Below are the code and all the weights of a small trained network. Each question names an input and a class and asks about switching units off, where a switched-off unit gives its printed mean instead of its output.

import numpy as np


def w(rows, s, z=0):
    codes = np.array(rows[::2]) - 128.0
    scale = np.full(codes.shape[1], s)
    scale[-1] = z or s
    return codes * scale


def f(y):
    return y / 2 * (1 + np.tanh(0.7978845608 * (y + 0.044715 * y**3)))


def log_softmax(a):
    a = a - a.max(-1, keepdims=True)
    return a - np.log(np.exp(a).sum(-1, keepdims=True))


def net(x, mask):
    res = np.array(x, float).reshape(1, 7) / 4 @ E
    y = f(res @ A[0][:, :-1].T + A[0][:, -1])
    res = res + np.where(mask, y, B[0][:, -1]) @ B[0][:, :-1]
    return log_softmax(res[-1] @ U[:, :-1].T + U[:, -1])


A, B = {}, {}
E = w([
[57,50,152,172,179,119,181,164,179,181],'x0',
[156,159,197,168,47,104,125,59,176,232],'x1',
[84,194,111,86,237,143,44,79,160,195],'x2',
[229,116,84,162,144,139,65,254,110,178],'x3',
[69,224,99,228,100,142,121,154,139,92],'x4',
[150,94,188,189,170,29,51,82,115,73],'x5',
[154,134,38,119,132,22,162,120,201,124],'x6',
],0.0098)
A[0] = w([
[173,70,128,75,137,123,116,85,109,149,84],'neuron 1',
[141,134,193,167,164,112,82,119,128,85,89],'neuron 2',
[124,139,101,99,189,157,145,149,123,79,76],'neuron 3',
[95,134,95,93,184,136,100,139,116,99,92],'neuron 4',
[189,55,188,46,146,113,181,121,109,142,75],'neuron 5',
[87,211,100,225,132,143,108,118,131,99,61],'neuron 6',
[113,103,93,133,157,157,142,140,129,56,101],'neuron 7',
[33,122,137,65,122,126,163,34,129,58,115],'neuron 8',
[88,128,237,133,144,214,95,144,62,144,97],'neuron 9',
[111,175,102,19,82,217,200,180,167,183,112],'neuron 10',
[136,113,181,176,47,116,146,91,177,186,100],'neuron 11',
[70,205,125,101,222,144,84,65,144,179,63],'neuron 12',
[146,155,52,109,155,22,178,120,197,136,134],'neuron 13',
[101,11,127,178,177,160,136,149,157,183,113],'neuron 14',
[115,96,140,160,154,89,96,106,87,88,102],'neuron 15',
[172,172,157,154,93,139,88,67,186,204,58],'neuron 16',
[102,171,120,214,73,122,156,172,113,86,78],'neuron 17',
[206,211,96,89,72,157,70,86,67,68,109],'neuron 18',
[137,105,162,143,79,127,242,92,122,43,99],'neuron 19',
[216,98,88,174,135,139,94,219,102,159,125],'neuron 20',
[113,100,106,122,172,123,125,143,97,46,80],'neuron 21',
[180,54,128,187,67,139,177,157,74,96,4],'neuron 22',
[167,93,159,146,156,69,104,114,150,89,90],'neuron 23',
[136,93,157,162,139,95,57,97,144,112,63],'neuron 24',
[39,120,123,221,152,126,162,162,155,146,140],'neuron 25',
],0.011,0.0038)
B[0] = w([
[106,164,99,102,163,148,117,91,107,145,179],'neuron 1',
[79,89,90,175,126,148,131,89,138,92,180],'neuron 2',
[97,98,132,136,110,126,193,162,89,160,177],'neuron 3',
[164,62,146,133,120,110,143,170,79,156,181],'neuron 4',
[127,165,63,57,179,151,85,59,83,163,200],'neuron 5',
[136,181,59,67,155,146,101,47,89,172,209],'neuron 6',
[122,123,138,125,91,95,169,155,58,140,174],'neuron 7',
[95,216,197,172,169,133,82,156,132,149,220],'neuron 8',
[95,146,99,72,23,150,72,178,143,68,223],'neuron 9',
[70,94,76,217,136,136,175,78,170,101,254],'neuron 10',
[98,118,127,121,123,95,167,181,73,139,212],'neuron 11',
[245,13,155,143,139,160,109,153,174,171,239],'neuron 12',
[85,145,121,75,42,178,49,199,135,79,218],'neuron 13',
[149,174,149,77,160,79,172,130,182,94,205],'neuron 14',
[95,107,101,168,110,100,136,95,151,142,172],'neuron 15',
[92,84,157,120,100,78,185,183,60,175,212],'neuron 16',
[153,135,89,63,163,172,117,77,114,175,202],'neuron 17',
[149,138,155,89,167,42,171,115,185,77,234],'neuron 18',
[225,86,165,175,133,137,79,151,153,159,205],'neuron 19',
[101,205,211,190,160,156,86,145,140,165,232],'neuron 20',
[108,100,142,128,101,115,182,167,63,148,184],'neuron 21',
[202,70,115,132,116,134,121,143,147,136,195],'neuron 22',
[101,113,67,171,133,149,141,114,137,100,180],'neuron 23',
[119,109,90,186,113,125,168,85,148,102,178],'neuron 24',
[140,143,136,72,167,80,130,100,146,106,208],'neuron 25',
],0.011,0.015)
U = w([
[230,62,119,137,135,155,114,158,141,170,255],'0',
[102,102,134,115,101,77,213,173,11,165,38],'1',
[131,150,53,45,184,162,115,65,72,169,155],'2',
[79,105,51,217,125,143,185,96,163,77,117],'3',
[100,138,110,57,20,166,76,185,144,44,99],'4',
[118,187,212,193,175,135,94,153,124,155,64],'5',
[152,141,157,37,187,38,203,128,183,40,130],'6',
],0.012,0.0035)

Each question gives the input, the list of numbers given to net, and the class t.
The units are the neurons (one row each of A and B). Each row of codes is followed by its name. A weight is (code - 128) times the scale printed after its matrix; where a second scale follows, it is the last column's (A, B and U).
mask holds one flag per neuron, in row order. A switched-off neuron (its flag False) gives its mean, the last column of its row in B, instead of its output. The means were averaged over made-up inputs and are rounded, as every weight is.
A unit's drop is (log p(t) with every unit on - log p(t) with that unit switched off) / (log p(t) with every unit on - log p(t) with every unit switched off).
The circuit of an input: a set's keep is (log p(t) with only the set's units on - log p(t) with every unit switched off) / (log p(t) with every unit on - log p(t) with every unit switched off). Starting from the 12 units with the biggest drops (on a tie, the unit counted first), units are removed one at a time, each time the one whose removal leaves the highest keep (on an exact tie, the one counted first), for as long as the keep stays at least 0.8.
circuit, biggest first: the units of the circuit, biggest drop first
top k neurons: the k neurons with the biggest drops, biggest first
drop when u is switched off: that unit's drop, to one decimal
input [8,2,1,1,6,-1,-7], class 6: circuit, biggest first -> neuron 25
input [-8,-1,6,-6,4,6,0], class 6: top 2 neurons -> neuron 18; neuron 20
input [-8,-1,-8,-6,-4,-7,1], class 0: top 2 neurons -> neuron 19; neuron 22
input [-6,7,5,-4,7,2,-8], class 4: top 2 neurons -> neuron 9; neuron 5
input [1,7,-4,5,-7,6,4], class 1: top 2 neurons -> neuron 11; neuron 16
input [4,5,6,6,-7,-8,-4], class 3: top 3 neurons -> neuron 10; neuron 6; neuron 17
input [-2,7,-6,2,6,0,-8], class 4: top 3 neurons -> neuron 9; neuron 12; neuron 21
input [2,0,-6,-4,8,-7,1], class 2: top 3 neurons -> neuron 17; neuron 6; neuron 12
input [-1,-7,-8,0,3,-7,-2], class 0: top 2 neurons -> neuron 19; neuron 22
input [2,-8,-8,-6,-6,-7,-4], class 0: top 3 neurons -> neuron 19; neuron 22; neuron 16
input [7,-1,4,3,2,7,-2], class 3: top 2 neurons -> neuron 2; neuron 18
input [-6,-1,-7,-4,8,7,-3], class 2: top 4 neurons -> neuron 17; neuron 6; neuron 12; neuron 10
input [3,3,4,3,-7,-8,-3], class 3: top 2 neurons -> neuron 10; neuron 6
input [-1,5,5,8,4,-5,5], class 5: circuit, biggest first -> neuron 20
input [-8,0,5,6,0,-8,-7], class 3: top 2 neurons -> neuron 10; neuron 13
input [2,-6,2,-1,-1,6,5], class 1: top 3 neurons -> neuron 10; neuron 21; neuron 4
input [-4,4,-6,-8,0,2,7], class 5: top 4 neurons -> neuron 8; neuron 19; neuron 9; neuron 12
input [1,7,-2,8,-7,-6,-4], class 5: drop when neuron 20 is switched off -> 1.5
input [0,7,-7,8,2,4,-8], class 4: drop when neuron 12 is switched off -> 0.8
input [5,-4,-3,-7,-8,1,1], class 2: circuit, biggest first -> neuron 5
input [4,7,3,-2,-3,3,-3], class 1: drop when neuron 16 is switched off -> 0.1
input [1,6,-7,2,7,1,-5], class 0: drop when neuron 22 is switched off -> 3.0
